Below are the code and all the weights of a small trained network. Each question names an input and a class and asks about switching units off, where a switched-off unit gives its printed mean instead of its output.

import numpy as np


def w(rows, s, z=0):
    codes = np.array(rows[::2]) - 128.0
    scale = np.full(codes.shape[1], s)
    scale[-1] = z or s
    return codes * scale


def f(y):
    return np.maximum(y, 0)


def log_softmax(a):
    a = a - a.max(-1, keepdims=True)
    return a - np.log(np.exp(a).sum(-1, keepdims=True))


def net(x, mask):
    res = np.array(x, float).reshape(1, 6) / 4 @ E
    y = f(res @ A[0][:, :-1].T + A[0][:, -1])
    res = res + np.where(mask, y, B[0][:, -1]) @ B[0][:, :-1]
    return log_softmax(res[-1] @ U[:, :-1].T + U[:, -1])


A, B = {}, {}
E = w([
[171,137,89,157,176,195,15],'x0',
[118,93,185,109,101,123,94],'x1',
[58,78,183,63,224,134,125],'x2',
[111,52,20,47,47,138,124],'x3',
[68,42,151,203,85,152,113],'x4',
[33,215,40,195,175,31,2],'x5',
],0.0082)
A[0] = w([
[86,105,26,71,55,125,108,23],'n0',
[124,163,141,71,115,74,145,126],'n1',
[222,169,122,191,24,88,110,25],'n2',
[185,114,97,155,165,147,32,59],'n3',
[39,182,90,141,120,36,65,4],'n4',
[138,200,207,223,134,112,135,22],'n5',
[55,70,119,239,107,134,117,183],'n6',
[63,143,139,150,80,8,203,75],'n7',
[176,219,130,27,134,78,63,138],'n8',
],0.012,0.0028)
B[0] = w([
[154,180,176,83,165,26,91,216],'n0',
[63,128,121,118,140,170,134,172],'n1',
[129,58,117,214,177,148,137,214],'n2',
[124,123,88,68,90,197,68,191],'n3',
[236,73,157,159,113,161,186,249],'n4',
[142,148,143,10,125,27,92,211],'n5',
[39,175,120,166,140,112,215,217],'n6',
[148,129,69,121,116,209,23,216],'n7',
[21,141,145,182,112,112,192,204],'n8',
],0.014,0.013)
U = w([
[174,127,147,114,173,14,56,55],'0',
[254,104,185,148,82,195,193,141],'1',
[51,133,104,201,141,123,143,134],'2',
[137,140,79,141,113,227,7,55],'3',
[119,52,134,186,227,134,96,251],'4',
],0.0095,0.0031)

Each question gives the input, the list of numbers given to net, and the class t.
The units are the neurons (one row each of A and B). Each row of codes is followed by its name. A weight is (code - 128) times the scale printed after its matrix; where a second scale follows, it is the last column's (A, B and U).
mask holds one flag per neuron, in row order. A switched-off neuron (its flag False) gives its mean, the last column of its row in B, instead of its output. The means were averaged over made-up inputs and are rounded, as every weight is.
A unit's drop is (log p(t) with every unit on - log p(t) with that unit switched off) / (log p(t) with every unit on - log p(t) with every unit switched off).
The circuit of an input: a set's keep is (log p(t) with only the set's units on - log p(t) with every unit switched off) / (log p(t) with every unit on - log p(t) with every unit switched off). Starting from all 9 units, units are removed one at a time, each time the one whose removal leaves the highest keep (on an exact tie, the one counted first), for as long as the keep stays at least 0.8.
units of the circuit, in order: the units of the circuit, biggest drop first
unit that matters most: the unit with the biggest drop
top k neurons: the k neurons with the biggest drops, biggest first
drop of u: that unit's drop, to one decimal
input [-1,-1,-8,6,2,-4], class 4: top 2 neurons	[n2; n5]
input [-4,7,7,0,7,-4], class 2: top 3 neurons	[n4; n6; n2]
input [-2,-7,8,8,8,0], class 0: top 2 neurons	[n0; n8]
input [-8,-6,5,-4,5,-3], class 3: unit that matters most	n7
input [4,2,-7,-5,2,-2], class 4: top 4 neurons	[n2; n0; n7; n4]
input [5,-2,-8,6,4,-7], class 4: units of the circuit, in order	[n2; n4]
input [6,0,0,5,-8,-6], class 2: top 3 neurons	[n4; n8; n7]
input [-6,-8,4,-4,-2,-1], class 3: top 2 neurons	[n7; n0]
input [6,-4,3,5,8,-5], class 2: units of the circuit, in order	[n4; n6]
input [-6,-1,2,4,1,-4], class 3: top 3 neurons	[n4; n7; n5]
input [-5,5,4,-5,-4,-4], class 0: top 3 neurons	[n4; n2; n6]
input [5,7,8,6,-8,-4], class 2: top 2 neurons	[n8; n4]
input [8,-4,7,-3,5,6], class 3: top 3 neurons	[n3; n8; n2]
input [-3,-8,4,-4,3,3], class 0: unit that matters most	n5
input [-1,-5,7,4,-7,7], class 1: top 3 neurons	[n4; n6; n2]
input [-2,0,-3,7,-8,-1], class 2: top 3 neurons	[n8; n5; n1]
input [2,2,-7,1,-7,7], class 1: top 2 neurons	[n4; n6]
input [5,4,-2,7,-4,5], class 0: top 2 neurons	[n0; n7]
input [3,4,-3,-4,4,-4], class 0: units of the circuit, in order	[n4; n5]
input [7,-5,-1,-4,-3,2], class 3: units of the circuit, in order	[n3]
input [6,1,-4,5,8,-7], class 2: units of the circuit, in order	[n4; n6]
input [-8,7,-3,1,-5,-6], class 3: units of the circuit, in order	[n4; n7]
input [8,8,-7,-5,-8,7], class 2: drop of n2	0.6
input [6,-4,-7,-3,-4,8], class 1: drop of n4	1.6
input [6,2,2,-1,6,2], class 2: drop of n7	1.2
input [2,7,1,3,-6,2], class 2: drop of n8	1.1
input [-8,2,8,-4,5,0], class 3: units of the circuit, in order	[n7]
